Here is a tiny trained network, its code and every weight. The questions are about switching its units off for an input and a target symbol, where a switched-off unit gives its printed mean instead of its output.

import numpy as np


def w(rows, s, z=0):
    codes = np.array(rows[::2]) - 128.0
    scale = np.full(codes.shape[1], s)
    scale[-1] = z or s
    return codes * scale


def norm(h):
    return h / np.sqrt((h * h).mean(-1, keepdims=True) + 1e-5)


def f(y):
    return np.maximum(y, 0)


def softmax(a):
    e = np.exp(a - a.max(-1, keepdims=True))
    return e / e.sum(-1, keepdims=True)


def log_softmax(a):
    a = a - a.max(-1, keepdims=True)
    return a - np.log(np.exp(a).sum(-1, keepdims=True))


def net(x, mask):
    ids = ['αβδεζλξπσφψω'.index(c) for c in x.split()]
    T = len(ids)
    res = E[ids] + P[:T]
    r = norm(res)
    for j in range(2):
        rows = slice(2 * j, 2 * j + 2)
        q, k, v = (r @ M[0][rows].T for M in (Q, K, V))
        z = softmax(np.where(np.tri(T) > 0, q @ k.T / 2**0.5, -1e9)) @ v
        o = O[0][rows]
        res = res + np.where(mask[j], z, o[:, -1]) @ o[:, :-1]
    y = f(norm(res) @ A[0][:, :-1].T + A[0][:, -1])
    res = res + np.where(mask[2:14], y, B[0][:, -1]) @ B[0][:, :-1]
    return log_softmax(norm(res)[-1] @ U[:, :-1].T + U[:, -1])


Q, K, V, O, A, B = {}, {}, {}, {}, {}, {}
E = w([
[147,162,193,118,101],'α',
[76,186,173,117,102],'β',
[145,112,116,143,154],'δ',
[135,133,120,168,160],'ε',
[68,191,135,106,251],'ζ',
[120,136,87,43,104],'λ',
[86,160,32,128,109],'ξ',
[148,72,130,36,222],'π',
[161,136,132,103,164],'σ',
[109,154,137,82,190],'φ',
[91,140,135,181,169],'ψ',
[178,124,120,85,178],'ω',
],0.018)
P = w([
[66,105,162,72,254],'0',
[189,202,151,56,244],'1',
[68,92,159,77,212],'2',
[195,200,153,85,200],'3',
[72,90,160,87,169],'4',
[208,195,147,101,160],'5',
[78,88,161,89,135],'6',
[204,192,153,112,127],'7',
[77,85,169,91,105],'8',
[205,186,147,118,97],'9',
[76,89,167,104,69],'10',
[208,167,148,128,65],'11',
[70,83,165,101,118],'12',
],0.0081)
Q[0] = w([
[148,209,145,169,130],'H1',
[54,33,63,130,127],'H1',
[29,2,53,46,108],'H2',
[202,245,96,186,150],'H2',
],0.025)
K[0] = w([
[119,156,111,172,49],'H1',
[122,136,124,146,251],'H1',
[125,119,130,130,252],'H2',
[127,137,113,132,32],'H2',
],0.028)
V[0] = w([
[198,78,125,126,110],'H1',
[136,122,97,158,158],'H1',
[140,109,253,132,136],'H2',
[89,163,100,100,112],'H2',
],0.013)
O[0] = w([
[156,155,108,139,254,1],'H1',
[123,68,100,118,127,89],'H1',
[154,157,177,220,123,229],'H2',
[122,129,117,114,10,156],'H2',
],0.0074,0.0072)
A[0] = w([
[151,126,169,83,140,49],'N1',
[194,113,74,129,156,63],'N2',
[192,55,133,135,132,199],'N3',
[250,159,133,67,145,134],'N4',
[162,132,82,107,105,80],'N5',
[159,61,147,109,133,1],'N6',
[195,170,100,180,172,63],'N7',
[228,161,181,111,122,148],'N8',
[120,197,62,147,118,152],'N9',
[196,147,97,62,122,173],'N10',
[168,162,182,142,129,100],'N11',
[110,95,127,157,138,42],'N12',
],0.023,0.0072)
B[0] = w([
[126,64,160,93,153,161],'N1',
[185,119,34,98,93,140],'N2',
[172,202,55,126,113,157],'N3',
[98,114,249,214,52,219],'N4',
[121,61,170,101,142,149],'N5',
[169,98,227,104,116,136],'N6',
[97,84,209,167,20,165],'N7',
[149,145,76,170,253,255],'N8',
[159,55,108,190,191,182],'N9',
[135,131,2,63,148,203],'N10',
[144,182,123,47,100,231],'N11',
[84,121,125,163,72,156],'N12',
],0.031,0.0098)
U = w([
[116,187,47,164,75,12],'α',
[126,225,94,137,197,175],'β',
[132,38,103,174,179,103],'δ',
[209,119,131,152,96,209],'ε',
[13,133,120,183,102,144],'ζ',
[28,152,176,114,207,4],'λ',
[100,198,172,55,79,193],'ξ',
[101,74,205,62,173,115],'π',
[168,171,85,130,66,51],'σ',
[108,100,54,55,114,202],'φ',
[209,93,180,78,103,135],'ψ',
[146,164,253,180,155,24],'ω',
],0.013,0.0036)

Each question gives the input, a string of symbols that net reads in full, and the target symbol t.
The units are the heads (2 rows each of Q, K, V and O) and the neurons (one row each of A and B). Each row of codes is followed by its name. A weight is (code - 128) times the scale printed after its matrix; where a second scale follows, it is the last column's (O, A, B and U).
mask holds one flag per unit, heads first, then neurons. A switched-off unit (its flag False) gives its mean, the last column of its rows in O or B, instead of its output. The means were averaged over made-up inputs and are rounded, as every weight is.
A unit's drop is (log p(t) with every unit on - log p(t) with that unit switched off) / (log p(t) with every unit on - log p(t) with every unit switched off).
The circuit of an input: a set's keep is (log p(t) with only the set's units on - log p(t) with every unit switched off) / (log p(t) with every unit on - log p(t) with every unit switched off). Starting from the 12 units with the biggest drops (on a tie, the unit counted first), units are removed one at a time, each time the one whose removal leaves the highest keep (on an exact tie, the one counted first), for as long as the keep stays at least 0.8.
circuit, biggest first: the units of the circuit, biggest drop first
most important unit: the unit with the biggest drop
top k neurons: the k neurons with the biggest drops, biggest first
which heads matter: for each layer, one digit per head in row order, 1 if its drop is at least 0.15 and else 0, layers parted by /
input ψ φ ζ λ σ σ ε β ψ ω, target β: circuit, biggest first => (N8)
input ψ ψ ζ ψ β α ψ ψ ψ ξ ψ σ, target φ: which heads matter => 01
input ζ ψ α α ε λ λ λ φ ψ λ β, target β: circuit, biggest first => (N4; N10)
input α λ β ε β λ ζ, target λ: which heads matter => 00
input π α δ ε α ψ λ ε λ ε π ψ, target δ: which heads matter => 01
input β β α ξ λ φ β β ψ α φ δ, target ω: circuit, biggest first => (H2; N10)
input β ψ ω ψ β δ, target β: circuit, biggest first => (N8; N11)
input ψ ψ λ ψ, target δ: circuit, biggest first => (H2; N9)
input φ β ψ φ φ α ψ φ, target ω: top 2 neurons => (N8; N7)
input φ ψ α ε, target ω: circuit, biggest first => (N7; N8; N11)
input ψ λ λ β ξ ψ σ ψ ψ δ δ, target σ: top 3 neurons => (N3; N8; N4)
input β ω α ω ψ β ψ ψ α ψ σ φ σ, target ω: top 2 neurons => (N4; N8)
input ξ ψ ψ β α α ψ α ψ α ψ α, target ω: top 2 neurons => (N4; N7)
input ε α ψ λ ξ δ, target φ: circuit, biggest first => (H2)
input β β π π λ ε, target δ: top 2 neurons => (N10; N4)
input σ π β ε λ ζ σ φ, target δ: top 3 neurons => (N10; N4; N11)
input ω ψ σ σ δ ψ, target ξ: top 2 neurons => (N11; N8)
input α σ ψ ψ φ δ, target ω: which heads matter => 00
input λ ψ ψ δ ζ ψ ψ ψ ψ ψ α ψ ψ, target ζ: top 4 neurons => (N11; N8; N10; N4)
input ψ ψ λ δ ω β β λ φ, target π: top 3 neurons => (N8; N10; N4)
input β ψ ψ λ ψ ζ, target δ: most important unit => H2
input ψ ψ α φ φ φ, target ω: top 2 neurons => (N7; N8)
input ψ π ψ ψ ψ ψ δ λ, target δ: top 3 neurons => (N10; N4; N8)
input ψ β ψ φ ψ ψ α ψ π π β σ, target β: top 2 neurons => (N8; N11)
input α ψ ψ λ λ ψ σ β α ψ σ ε, target ω: top 3 neurons => (N7; N8; N10)
